Below are the code and all the weights of a small trained network. Each question names an input and a class and asks about switching units off, where a switched-off unit gives its printed mean instead of its output.

import numpy as np


def w(rows, s, z=0):
    codes = np.array(rows[::2]) - 128.0
    scale = np.full(codes.shape[1], s)
    scale[-1] = z or s
    return codes * scale


def f(y):
    return y / 2 * (1 + np.tanh(0.7978845608 * (y + 0.044715 * y**3)))


def log_softmax(a):
    a = a - a.max(-1, keepdims=True)
    return a - np.log(np.exp(a).sum(-1, keepdims=True))


def net(x, mask):
    res = np.array(x, float).reshape(1, 6) / 4 @ E
    y = f(res @ A[0][:, :-1].T + A[0][:, -1])
    res = res + np.where(mask, y, B[0][:, -1]) @ B[0][:, :-1]
    return log_softmax(res[-1] @ U[:, :-1].T + U[:, -1])


A, B = {}, {}
E = w([
[126,129,128,130],'x0',
[13,108,87,250],'x1',
[81,216,238,94],'x2',
[126,135,118,126],'x3',
[126,125,127,128],'x4',
[36,44,107,37],'x5',
],0.012)
A[0] = w([
[180,159,103,211,33],'N0',
[184,181,139,152,133],'N1',
[206,80,121,30,69],'N2',
[239,109,61,145,32],'N3',
[167,178,145,154,153],'N4',
[207,178,121,228,147],'N5',
[59,158,194,93,130],'N6',
[164,192,182,128,118],'N7',
[147,206,167,170,88],'N8',
[163,92,123,101,67],'N9',
[169,190,169,94,118],'N10',
[134,180,152,6,72],'N11',
[214,79,87,144,198],'N12',
[181,172,163,140,123],'N13',
[72,177,155,219,11],'N14',
],0.011,0.013)
B[0] = w([
[8,236,167,192,169],'N0',
[139,73,116,138,197],'N1',
[77,254,179,143,210],'N2',
[215,130,131,34,186],'N3',
[160,71,80,121,197],'N4',
[153,218,213,68,252],'N5',
[144,176,177,96,204],'N6',
[115,48,142,169,198],'N7',
[144,80,107,148,185],'N8',
[61,146,121,127,139],'N9',
[123,77,89,171,198],'N10',
[165,84,90,101,200],'N11',
[57,194,152,145,252],'N12',
[134,58,52,170,190],'N13',
[207,146,177,24,181],'N14',
],0.0097,0.012)
U = w([
[214,149,126,82,254],'0',
[3,194,134,156,3],'1',
[81,22,15,221,148],'2',
],0.015,0.0047)

Each question gives the input, the list of numbers given to net, and the class t.
The units are the neurons (one row each of A and B). Each row of codes is followed by its name. A weight is (code - 128) times the scale printed after its matrix; where a second scale follows, it is the last column's (A, B and U).
mask holds one flag per neuron, in row order. A switched-off neuron (its flag False) gives its mean, the last column of its row in B, instead of its output. The means were averaged over made-up inputs and are rounded, as every weight is.
A unit's drop is (log p(t) with every unit on - log p(t) with that unit switched off) / (log p(t) with every unit on - log p(t) with every unit switched off).
The circuit of an input: a set's keep is (log p(t) with only the set's units on - log p(t) with every unit switched off) / (log p(t) with every unit on - log p(t) with every unit switched off). Starting from the 12 units with the biggest drops (on a tie, the unit counted first), units are removed one at a time, each time the one whose removal leaves the highest keep (on an exact tie, the one counted first), for as long as the keep stays at least 0.8.
circuit, biggest first: the units of the circuit, biggest drop first
top k neurons: the k neurons with the biggest drops, biggest first
drop of u: that unit's drop, to one decimal
input [-4,-8,1,-5,-4,-6], class 2: circuit, biggest first => (N13, N10)
input [-4,7,4,-6,-6,-2], class 0: circuit, biggest first => (N14)
input [1,1,7,2,-7,-4], class 0: top 3 neurons => (N6, N14, N5)
input [-2,-5,0,6,6,8], class 1: top 2 neurons => (N2, N3)
input [8,1,-8,-3,-1,-4], class 1: top 2 neurons => (N12, N0)
input [0,0,5,-3,-3,0], class 2: top 2 neurons => (N5, N14)
input [6,0,-8,-7,-4,7], class 1: top 2 neurons => (N12, N2)
input [-6,-7,1,-2,-1,-2], class 2: top 2 neurons => (N10, N13)
input [4,3,-6,4,8,-8], class 1: top 2 neurons => (N0, N12)
input [-8,-8,-6,7,5,5], class 1: top 2 neurons => (N2, N12)
input [-4,-1,8,-6,3,4], class 0: top 2 neurons => (N11, N12)
input [7,6,1,2,0,-8], class 0: top 3 neurons => (N14, N5, N12)
input [0,3,-1,2,-7,7], class 2: top 3 neurons => (N5, N2, N12)
input [0,3,1,-6,-4,-2], class 0: circuit, biggest first => (N12)
input [8,5,7,8,-3,-8], class 0: top 2 neurons => (N14, N5)
input [-4,8,4,1,-3,-1], class 0: top 2 neurons => (N14, N12)
input [6,-7,1,4,-2,0], class 2: top 2 neurons => (N5, N10)
input [-5,7,1,4,-7,-8], class 0: drop of N14 => 2.0
input [0,8,0,-5,-3,4], class 2: drop of N5 => 2.0
input [6,2,-7,-7,-4,-1], class 1: circuit, biggest first => (N12)
input [-8,-6,3,2,-3,-2], class 2: drop of N1 => 0.0
input [-4,-6,3,-7,2,-7], class 2: drop of N13 => 0.1
